Below is a small trained network, with its code and all its weights. Each question gives an input and a class and asks what happens when units are switched off, that is, made to give their printed mean instead of their output.

import numpy as np


def w(rows, s, z=0):
    codes = np.array(rows[::2]) - 128.0
    scale = np.full(codes.shape[1], s)
    scale[-1] = z or s
    return codes * scale


def norm(h):
    return h / np.sqrt((h * h).mean(-1, keepdims=True) + 1e-5)


def f(y):
    return y / 2 * (1 + np.tanh(0.7978845608 * (y + 0.044715 * y**3)))


def log_softmax(a):
    a = a - a.max(-1, keepdims=True)
    return a - np.log(np.exp(a).sum(-1, keepdims=True))


def net(x, mask):
    res = np.array(x, float).reshape(1, 5) / 4 @ E
    u = 0
    for l in range(3):
        y = f(norm(res) @ A[l][:, :-1].T + A[l][:, -1])
        res = res + np.where(mask[u : u + 11], y, B[l][:, -1]) @ B[l][:, :-1]
        u += 11
    return log_softmax(norm(res)[-1] @ U[:, :-1].T + U[:, -1])


A, B = {}, {}
E = w([
[101,116,80,23],'x0',
[125,130,132,129],'x1',
[188,183,44,132],'x2',
[101,254,202,91],'x3',
[2,153,56,172],'x4',
],0.0043)
A[0] = w([
[70,52,218,127,89],'L0N1',
[133,95,75,43,53],'L0N2',
[180,167,204,94,72],'L0N3',
[137,151,128,79,53],'L0N4',
[153,99,168,73,48],'L0N5',
[179,50,116,120,95],'L0N6',
[162,172,148,245,166],'L0N7',
[165,96,152,213,20],'L0N8',
[179,152,86,134,14],'L0N9',
[189,174,60,147,5],'L0N10',
[122,59,85,133,70],'L0N11',
],0.012,0.003)
B[0] = w([
[219,148,2,42,219],'L0N1',
[147,59,233,72,178],'L0N2',
[90,148,115,193,208],'L0N3',
[114,78,203,126,131],'L0N4',
[153,147,150,167,159],'L0N5',
[126,110,147,231,203],'L0N6',
[90,83,146,32,254],'L0N7',
[132,85,216,119,177],'L0N8',
[182,133,102,105,144],'L0N9',
[177,108,70,88,171],'L0N10',
[113,98,160,177,176],'L0N11',
],0.0087,0.0053)
A[1] = w([
[179,171,166,120,49],'L1N1',
[181,152,85,140,65],'L1N2',
[160,134,107,120,32],'L1N3',
[184,117,94,67,49],'L1N4',
[161,77,86,125,35],'L1N5',
[203,124,142,206,21],'L1N6',
[110,106,202,139,46],'L1N7',
[180,129,155,238,2],'L1N8',
[125,166,129,171,21],'L1N9',
[254,127,110,81,62],'L1N10',
[133,180,157,122,41],'L1N11',
],0.0076,0.0037)
B[1] = w([
[136,93,145,119,114],'L1N1',
[92,204,83,15,118],'L1N2',
[152,168,151,106,92],'L1N3',
[221,187,152,104,180],'L1N4',
[212,105,126,133,152],'L1N5',
[112,194,65,176,144],'L1N6',
[255,137,98,102,133],'L1N7',
[192,178,127,160,137],'L1N8',
[78,169,161,85,74],'L1N9',
[135,148,13,105,253],'L1N10',
[131,76,173,173,97],'L1N11',
],0.0045,0.0025)
A[2] = w([
[120,89,203,54,110],'L2N1',
[135,201,138,98,102],'L2N2',
[93,68,168,68,197],'L2N3',
[118,153,137,152,104],'L2N4',
[82,157,49,163,254],'L2N5',
[98,242,194,86,24],'L2N6',
[150,128,125,73,97],'L2N7',
[84,144,70,158,132],'L2N8',
[122,144,150,185,166],'L2N9',
[157,128,132,136,36],'L2N10',
[253,178,166,187,216],'L2N11',
],0.012,0.0032)
B[2] = w([
[172,167,158,169,207],'L2N1',
[134,59,111,127,157],'L2N2',
[178,199,165,125,235],'L2N3',
[143,113,158,129,117],'L2N4',
[129,143,175,86,193],'L2N5',
[151,9,93,172,193],'L2N6',
[181,122,94,119,169],'L2N7',
[124,152,155,109,147],'L2N8',
[105,115,192,97,141],'L2N9',
[104,126,109,124,119],'L2N10',
[52,150,139,59,253],'L2N11',
],0.011,0.0057)
U = w([
[220,137,21,41,137],'0',
[161,166,165,97,252],'1',
[133,45,148,219,158],'2',
[244,195,215,104,122],'3',
[36,227,164,54,139],'4',
[157,198,95,153,70],'5',
[113,205,48,216,51],'6',
[104,235,46,252,13],'7',
],0.012,0.011)

Each question gives the input, the list of numbers given to net, and the class t.
The units are the neurons (one row each of A and B). Each row of codes is followed by its name. A weight is (code - 128) times the scale printed after its matrix; where a second scale follows, it is the last column's (A, B and U).
mask holds one flag per neuron, layer by layer. A switched-off neuron (its flag False) gives its mean, the last column of its row in B, instead of its output. The means were averaged over made-up inputs and are rounded, as every weight is.
A unit's drop is (log p(t) with every unit on - log p(t) with that unit switched off) / (log p(t) with every unit on - log p(t) with every unit switched off).
The circuit of an input: a set's keep is (log p(t) with only the set's units on - log p(t) with every unit switched off) / (log p(t) with every unit on - log p(t) with every unit switched off). Starting from the 12 units with the biggest drops (on a tie, the unit counted first), units are removed one at a time, each time the one whose removal leaves the highest keep (on an exact tie, the one counted first), for as long as the keep stays at least 0.8.
circuit, biggest first: the units of the circuit, biggest drop first
k most important neurons: the k neurons with the biggest drops, biggest first
top k neurons in layer l: the k neurons of layer l with the biggest drops, biggest first
input [3,-1,6,6,-7], class 4: circuit, biggest first	(L2N11)
input [3,-2,5,6,3], class 2: circuit, biggest first	(L0N1 L2N6)
input [-7,0,8,8,8], class 0: circuit, biggest first	(L2N6 L0N7)
input [1,-2,-1,4,-3], class 2: top 2 neurons in layer 1	(L1N9 L1N10)
input [8,-1,7,-6,6], class 3: circuit, biggest first	(L0N2 L0N1 L2N3)
input [7,1,5,4,1], class 3: 3 most important neurons	(L0N2 L0N1 L0N4)
input [2,0,-5,6,-8], class 4: circuit, biggest first	(L2N11 L0N3)
input [7,4,-1,8,-8], class 2: circuit, biggest first	(L2N6 L0N3)
input [7,6,-4,-5,-2], class 3: circuit, biggest first	(L2N3 L2N1)
input [8,-1,-6,6,5], class 3: circuit, biggest first	(L2N3 L2N11)
input [-2,-5,7,2,-8], class 4: 3 most important neurons	(L2N11 L0N1 L0N3)
input [1,2,-8,-8,-2], class 0: 3 most important neurons	(L0N1 L0N3 L2N6)
input [5,-2,-4,-4,-2], class 3: 4 most important neurons	(L0N2 L0N3 L2N6 L0N11)
input [7,-5,-6,-2,-2], class 3: 2 most important neurons	(L0N2 L2N1)
input [2,-6,3,-5,7], class 4: circuit, biggest first	(L2N6 L0N1)
input [0,-1,0,-4,-1], class 2: circuit, biggest first	(L0N6)
input [5,-2,4,1,5], class 3: top 2 neurons in layer 0	(L0N1 L0N2)
input [8,-1,6,-1,0], class 3: circuit, biggest first	(L0N2 L2N1)
input [5,-1,5,8,-6], class 2: 3 most important neurons	(L2N6 L0N1 L0N3)
input [-7,-6,7,2,2], class 0: top 2 neurons in layer 2	(L2N7 L2N5)
input [-4,-7,4,8,-6], class 2: 2 most important neurons	(L2N6 L0N3)
